Below is a small trained network, with its code and all its weights. Each question gives an input and a class and asks what happens when units are switched off, that is, made to give their printed mean instead of their output.

import numpy as np


def w(rows, s, z=0):
    codes = np.array(rows[::2]) - 128.0
    scale = np.full(codes.shape[1], s)
    scale[-1] = z or s
    return codes * scale


def norm(h):
    return h / np.sqrt((h * h).mean(-1, keepdims=True) + 1e-5)


def f(y):
    return np.maximum(y, 0)


def log_softmax(a):
    a = a - a.max(-1, keepdims=True)
    return a - np.log(np.exp(a).sum(-1, keepdims=True))


def net(x, mask):
    res = np.array(x, float).reshape(1, 3) / 4 @ E
    u = 0
    for l in range(3):
        y = f(norm(res) @ A[l][:, :-1].T + A[l][:, -1])
        res = res + np.where(mask[u : u + 7], y, B[l][:, -1]) @ B[l][:, :-1]
        u += 7
    return log_softmax(norm(res)[-1] @ U[:, :-1].T + U[:, -1])


A, B = {}, {}
E = w([
[67,131,164,8,172,120,154],'x0',
[137,230,143,92,185,110,177],'x1',
[129,125,154,129,87,198,220],'x2',
],0.014)
A[0] = w([
[115,175,152,107,115,173,176,77],'L0N0',
[145,144,149,85,96,148,239,91],'L0N1',
[210,236,116,81,227,127,142,146],'L0N2',
[96,209,176,94,119,164,247,104],'L0N3',
[201,132,251,164,166,82,174,2],'L0N4',
[61,220,153,93,224,68,154,147],'L0N5',
[187,144,93,215,138,97,74,84],'L0N6',
],0.011,0.019)
B[0] = w([
[102,48,137,140,102,154,147,146],'L0N0',
[232,52,159,150,86,154,127,174],'L0N1',
[10,167,161,168,161,65,167,245],'L0N2',
[250,93,113,143,200,175,98,210],'L0N3',
[96,177,76,13,157,75,94,128],'L0N4',
[96,141,109,119,199,91,84,247],'L0N5',
[177,93,43,198,92,185,63,182],'L0N6',
],0.012)
A[1] = w([
[55,100,175,123,60,133,164,81],'L1N0',
[149,125,164,88,121,123,110,131],'L1N1',
[80,142,118,91,180,60,106,123],'L1N2',
[109,98,150,63,160,135,172,121],'L1N3',
[180,83,138,133,99,111,126,125],'L1N4',
[118,157,126,53,177,40,139,119],'L1N5',
[76,255,190,102,104,122,103,6],'L1N6',
],0.015)
B[1] = w([
[55,103,181,105,45,139,182,146],'L1N0',
[113,194,158,127,137,124,120,145],'L1N1',
[76,179,168,155,168,73,110,255],'L1N2',
[179,105,193,194,135,164,124,180],'L1N3',
[133,154,126,105,75,81,130,200],'L1N4',
[62,160,194,155,210,106,63,236],'L1N5',
[104,69,152,126,118,5,20,134],'L1N6',
],0.015,0.0094)
A[2] = w([
[158,121,58,135,107,110,130,82],'L2N0',
[106,203,103,124,173,107,171,151],'L2N1',
[168,98,167,51,172,220,208,100],'L2N2',
[115,158,83,163,90,120,102,86],'L2N3',
[89,160,66,5,150,115,177,8],'L2N4',
[176,161,104,144,176,120,154,94],'L2N5',
[74,114,163,88,78,154,161,87],'L2N6',
],0.018,0.016)
B[2] = w([
[177,155,143,96,106,141,124,174],'L2N0',
[72,175,190,111,196,68,141,254],'L2N1',
[233,143,71,190,55,98,3,199],'L2N2',
[147,142,130,130,119,143,57,192],'L2N3',
[56,151,214,50,102,92,138,128],'L2N4',
[124,122,176,80,71,139,130,166],'L2N5',
[92,96,154,113,103,172,205,168],'L2N6',
],0.018,0.0087)
U = w([
[61,178,158,71,250,61,82,184],'0',
[230,94,56,214,77,171,56,162],'1',
[51,91,29,25,79,115,134,6],'2',
[96,76,185,129,77,187,242,171],'3',
],0.019,0.012)

Each question gives the input, the list of numbers given to net, and the class t.
The units are the neurons (one row each of A and B). Each row of codes is followed by its name. A weight is (code - 128) times the scale printed after its matrix; where a second scale follows, it is the last column's (A, B and U).
mask holds one flag per neuron, layer by layer. A switched-off neuron (its flag False) gives its mean, the last column of its row in B, instead of its output. The means were averaged over made-up inputs and are rounded, as every weight is.
A unit's drop is (log p(t) with every unit on - log p(t) with that unit switched off) / (log p(t) with every unit on - log p(t) with every unit switched off).
unit that matters most: the unit with the biggest drop
top k neurons: the k neurons with the biggest drops, biggest first
k most important neurons of layer l: the k neurons of layer l with the biggest drops, biggest first
drop when u is switched off: that unit's drop, to one decimal
input [0,-5,1], class 3: 3 most important neurons of layer 0 => (L0N6; L0N5; L0N3)
input [3,-3,0], class 3: top neuron => (L0N3)
input [4,-7,0], class 3: top 2 neurons => (L0N5; L0N3)
input [7,0,4], class 1: top 2 neurons => (L0N3; L0N1)
input [5,-8,4], class 3: top 2 neurons => (L0N3; L1N0)
input [-4,-1,7], class 1: top 2 neurons => (L0N2; L1N2)
input [-3,-8,5], class 3: 2 most important neurons of layer 0 => (L0N3; L0N6)
input [6,-8,4], class 3: top 2 neurons => (L0N3; L1N0)
input [-5,-5,7], class 3: top 4 neurons => (L0N3; L0N6; L0N5; L1N0)
input [-3,-4,5], class 3: top 2 neurons => (L0N3; L0N6)
input [-2,-4,4], class 3: drop when L0N3 is switched off => 0.8
input [2,3,4], class 1: drop when L0N1 is switched off => 0.6
input [-4,-4,3], class 1: drop when L0N2 is switched off => 2.6
input [-3,1,-4], class 1: unit that matters most => L0N6
